Here is a tiny trained network, its code and every weight. The questions are about switching its units off for an input and a target symbol, where a switched-off unit gives its printed mean instead of its output.

import numpy as np


def w(rows, s, z=0):
    codes = np.array(rows[::2]) - 128.0
    scale = np.full(codes.shape[1], s)
    scale[-1] = z or s
    return codes * scale


def norm(h):
    return h / np.sqrt((h * h).mean(-1, keepdims=True) + 1e-5)


def softmax(a):
    e = np.exp(a - a.max(-1, keepdims=True))
    return e / e.sum(-1, keepdims=True)


def log_softmax(a):
    a = a - a.max(-1, keepdims=True)
    return a - np.log(np.exp(a).sum(-1, keepdims=True))


def net(x, mask):
    ids = ['αβγδεζηθλμπστφψω'.index(c) for c in x.split()]
    T = len(ids)
    res = E[ids] + P[:T]
    u = 0
    for l in range(3):
        r = norm(res)
        for j in range(2):
            rows = slice(4 * j, 4 * j + 4)
            q, k, v = (r @ M[l][rows].T for M in (Q, K, V))
            z = softmax(np.where(np.tri(T) > 0, q @ k.T / 4**0.5, -1e9)) @ v
            o = O[l][rows]
            res = res + np.where(mask[u + j], z, o[:, -1]) @ o[:, :-1]
        u += 2
    return log_softmax(norm(res)[-1] @ U[:, :-1].T + U[:, -1])


Q, K, V, O = {}, {}, {}, {}
E = w([
[142,126,149,153,176,107,176],'α',
[107,157,140,130,144,124,162],'β',
[131,74,147,147,125,98,142],'γ',
[119,117,115,74,153,138,139],'δ',
[151,99,144,164,122,133,160],'ε',
[104,116,101,112,111,118,120],'ζ',
[144,140,161,177,127,140,139],'η',
[109,131,120,130,113,141,155],'θ',
[117,162,104,101,135,197,207],'λ',
[168,141,94,156,157,162,132],'μ',
[193,163,149,141,151,118,253],'π',
[178,119,135,140,142,145,155],'σ',
[162,72,71,88,106,88,82],'τ',
[143,140,162,116,94,89,164],'φ',
[161,209,104,163,135,97,143],'ψ',
[42,81,132,238,129,85,164],'ω',
],0.022)
P = w([
[159,76,171,186,214,59,160],'0',
[97,104,138,106,131,119,78],'1',
[86,149,143,101,140,168,127],'2',
[195,93,76,185,163,58,253],'3',
[109,115,131,110,115,127,73],'4',
[97,158,131,102,123,180,122],'5',
[192,101,53,178,125,91,243],'6',
[120,122,128,112,103,132,70],'7',
[110,172,129,111,114,190,117],'8',
[183,102,49,172,113,102,242],'9',
[129,131,122,116,89,136,63],'10',
[134,188,126,115,94,197,104],'11',
[170,102,45,166,122,110,242],'12',
],0.015)
Q[0] = w([
[125,87,241,115,186,151,107],'L0H1',
[185,106,93,162,164,129,184],'L0H1',
[192,135,122,73,219,148,69],'L0H1',
[191,54,25,175,55,78,168],'L0H1',
[90,176,214,48,167,215,91],'L0H2',
[133,30,116,124,79,101,43],'L0H2',
[64,88,172,134,167,128,110],'L0H2',
[101,143,44,89,159,7,50],'L0H2',
],0.011)
K[0] = w([
[97,46,193,130,193,145,175],'L0H1',
[211,174,169,133,72,152,112],'L0H1',
[159,113,179,90,222,91,72],'L0H1',
[254,152,85,81,14,161,112],'L0H1',
[171,142,227,27,179,130,150],'L0H2',
[206,30,131,205,146,35,196],'L0H2',
[114,81,169,75,107,79,191],'L0H2',
[88,174,51,134,216,26,146],'L0H2',
],0.0095)
V[0] = w([
[125,146,108,127,103,154,196],'L0H1',
[105,168,75,165,188,132,142],'L0H1',
[143,128,254,106,96,93,169],'L0H1',
[90,155,101,122,86,27,159],'L0H1',
[135,59,191,168,157,189,118],'L0H2',
[98,120,60,170,135,105,167],'L0H2',
[125,109,147,173,155,72,150],'L0H2',
[103,117,170,150,78,112,125],'L0H2',
],0.0075)
O[0] = w([
[98,106,173,179,100,107,176,236],'L0H1',
[121,156,155,148,235,127,168,237],'L0H1',
[225,86,223,54,61,163,159,251],'L0H1',
[93,98,174,55,129,43,192,192],'L0H1',
[168,109,98,185,1,162,86,234],'L0H2',
[142,160,30,148,175,159,156,208],'L0H2',
[108,176,32,175,72,118,164,161],'L0H2',
[55,94,89,162,107,133,91,131],'L0H2',
],0.0057,0.0016)
Q[1] = w([
[126,106,61,152,139,163,197],'L1H1',
[115,106,145,105,92,4,148],'L1H1',
[92,161,155,114,69,186,137],'L1H1',
[107,188,128,41,126,189,119],'L1H1',
[123,128,137,116,79,90,155],'L1H2',
[110,120,115,114,104,66,120],'L1H2',
[172,214,133,140,130,96,117],'L1H2',
[143,84,55,135,150,121,192],'L1H2',
],0.013)
K[1] = w([
[119,116,46,132,127,183,196],'L1H1',
[119,125,139,89,115,9,165],'L1H1',
[67,152,156,133,44,147,106],'L1H1',
[74,184,120,85,126,185,45],'L1H1',
[106,158,154,134,72,117,141],'L1H2',
[74,128,119,111,93,87,123],'L1H2',
[186,130,105,139,119,84,194],'L1H2',
[147,218,126,97,115,138,64],'L1H2',
],0.014)
V[1] = w([
[153,181,110,102,138,130,142],'L1H1',
[170,128,80,143,94,177,174],'L1H1',
[148,89,152,152,129,108,102],'L1H1',
[144,140,133,160,164,110,178],'L1H1',
[177,245,126,116,102,64,105],'L1H2',
[108,112,118,99,111,138,170],'L1H2',
[93,157,185,133,106,173,109],'L1H2',
[151,123,113,109,115,154,98],'L1H2',
],0.012)
O[1] = w([
[121,84,138,145,127,141,141,148],'L1H1',
[162,94,176,141,212,142,118,253],'L1H1',
[117,170,151,105,109,107,107,109],'L1H1',
[129,86,143,88,134,151,88,249],'L1H1',
[165,178,153,138,119,11,120,139],'L1H2',
[93,105,131,112,144,113,172,165],'L1H2',
[167,75,155,153,151,120,131,81],'L1H2',
[158,109,110,130,178,126,92,80],'L1H2',
],0.012,0.0059)
Q[2] = w([
[2,180,143,129,116,163,148],'L2H1',
[112,114,168,5,148,154,58],'L2H1',
[231,119,69,122,175,152,198],'L2H1',
[50,200,190,187,178,182,72],'L2H1',
[195,192,50,46,148,122,193],'L2H2',
[34,118,146,83,137,137,71],'L2H2',
[127,125,89,149,151,134,165],'L2H2',
[142,48,128,55,148,110,101],'L2H2',
],0.012)
K[2] = w([
[112,194,109,85,104,164,187],'L2H1',
[153,124,126,10,95,156,75],'L2H1',
[100,90,117,182,195,158,94],'L2H1',
[137,249,122,131,92,158,93],'L2H1',
[179,157,97,86,164,116,174],'L2H2',
[90,119,178,110,133,190,147],'L2H2',
[90,134,59,144,150,129,136],'L2H2',
[117,81,129,67,138,143,113],'L2H2',
],0.015)
V[2] = w([
[31,145,133,193,101,151,3],'L2H1',
[151,10,81,111,138,189,118],'L2H1',
[110,71,53,108,132,151,99],'L2H1',
[208,198,30,38,78,176,124],'L2H1',
[24,205,192,189,197,157,91],'L2H2',
[239,26,61,182,160,86,22],'L2H2',
[81,115,203,135,100,142,71],'L2H2',
[94,104,82,181,149,59,179],'L2H2',
],0.0058)
O[2] = w([
[142,90,138,156,120,116,231,2],'L2H1',
[151,158,145,107,103,11,98,225],'L2H1',
[164,143,150,142,126,58,138,122],'L2H1',
[177,107,233,111,228,168,114,4],'L2H1',
[174,83,125,147,132,2,99,102],'L2H2',
[77,111,90,66,99,141,183,100],'L2H2',
[101,127,139,126,178,74,93,80],'L2H2',
[191,81,168,127,143,156,172,182],'L2H2',
],0.0078,0.0031)
U = w([
[89,163,43,138,125,130,60,212],'α',
[107,170,199,236,103,118,94,176],'β',
[48,143,156,89,55,124,160,183],'γ',
[104,120,199,37,175,106,51,144],'δ',
[143,32,143,123,37,172,77,105],'ε',
[41,189,130,114,213,110,151,191],'ζ',
[218,117,163,183,65,170,87,156],'η',
[74,8,174,112,143,72,116,139],'θ',
[63,50,147,156,163,162,143,149],'λ',
[179,177,68,217,225,147,93,109],'μ',
[147,99,195,102,171,146,182,66],'π',
[214,97,121,99,158,156,50,212],'σ',
[151,131,45,19,146,181,161,65],'τ',
[243,98,213,15,37,123,163,2],'φ',
[189,235,155,141,114,35,161,215],'ψ',
[112,115,75,243,80,120,212,74],'ω',
],0.011,0.0036)

Each question gives the input, a string of symbols that net reads in full, and the target symbol t.
The units are the heads (4 rows each of Q, K, V and O). Each row of codes is followed by its name. A weight is (code - 128) times the scale printed after its matrix; where a second scale follows, it is the last column's (O and U).
mask holds one flag per head, layer by layer. A switched-off head (its flag False) gives its mean, the last column of its rows in O, instead of its output. The means were averaged over made-up inputs and are rounded, as every weight is.
A unit's drop is (log p(t) with every unit on - log p(t) with that unit switched off) / (log p(t) with every unit on - log p(t) with every unit switched off).
The circuit of an input: a set's keep is (log p(t) with only the set's units on - log p(t) with every unit switched off) / (log p(t) with every unit on - log p(t) with every unit switched off). Starting from all 6 units, units are removed one at a time, each time the one whose removal leaves the highest keep (on an exact tie, the one counted first), for as long as the keep stays at least 0.8.
units of the circuit, in order: the units of the circuit, biggest drop first
unit that matters most: the unit with the biggest drop
which heads matter: for each layer, one digit per head in row order, 1 if its drop is at least 0.15 and else 0, layers parted by /
drop when u is switched off: that unit's drop, to one decimal
input β π α γ φ φ λ, target φ: unit that matters most => L0H1
input σ δ θ β β β τ ψ η α δ, target τ: which heads matter => 01 / 11 / 01
input β π α μ τ θ, target λ: which heads matter => 00 / 11 / 01
input α β ψ δ ε ε π σ, target η: units of the circuit, in order => L1H1, L0H2
input τ θ η β λ μ σ λ ψ λ σ θ ζ, target σ: units of the circuit, in order => L1H1, L2H1
input θ β τ, target α: which heads matter => 10 / 00 / 00
input φ γ γ φ, target φ: units of the circuit, in order => L1H1, L2H1
input ω ω ε ζ σ, target η: which heads matter => 11 / 10 / 00
input λ θ β λ δ ε θ, target θ: units of the circuit, in order => L1H1, L2H1
input π θ λ η μ, target μ: which heads matter => 10 / 00 / 00
input ε π φ μ λ θ, target λ: which heads matter => 00 / 11 / 00
input ε μ μ η, target μ: which heads matter => 10 / 01 / 00
input δ μ λ λ, target μ: units of the circuit, in order => L0H1, L1H2
input ψ τ β π η φ β δ, target τ: which heads matter => 01 / 10 / 01
input π α γ τ, target τ: which heads matter => 00 / 00 / 01
input α ψ ζ ω ζ φ ψ ζ σ γ β ψ η, target ψ: units of the circuit, in order => L1H2
input ε ψ θ θ β γ, target ε: which heads matter => 11 / 01 / 00
input φ θ θ α σ λ λ θ μ σ φ, target ψ: which heads matter => 01 / 01 / 00
input ω ε θ θ β μ ψ φ τ, target α: which heads matter => 10 / 00 / 10
input η φ θ θ, target φ: unit that matters most => L0H1
input η τ δ λ θ β θ, target θ: units of the circuit, in order => L1H1, L2H1, L0H2
input θ α β ψ φ η π α θ β θ α γ, target θ: units of the circuit, in order => L1H1, L0H2, L0H1
input ε ψ β φ ε φ η β θ ω ζ, target α: which heads matter => 10 / 10 / 00
input θ η ψ ε ω ζ μ α, target δ: which heads matter => 10 / 10 / 01
input π η φ λ ψ θ β, target ψ: which heads matter => 00 / 01 / 10
input τ ζ μ β δ λ α θ λ λ β, target γ: units of the circuit, in order => L1H1, L0H2
input ε β θ γ γ β θ θ ω, target θ: unit that matters most => L2H2
input β ε ψ θ μ ζ, target ω: drop when L1H2 is switched off => 0.0
input ω η φ β, target φ: drop when L0H1 is switched off => 0.7
input μ μ σ α ψ θ α, target ψ: drop when L1H1 is switched off => -0.2
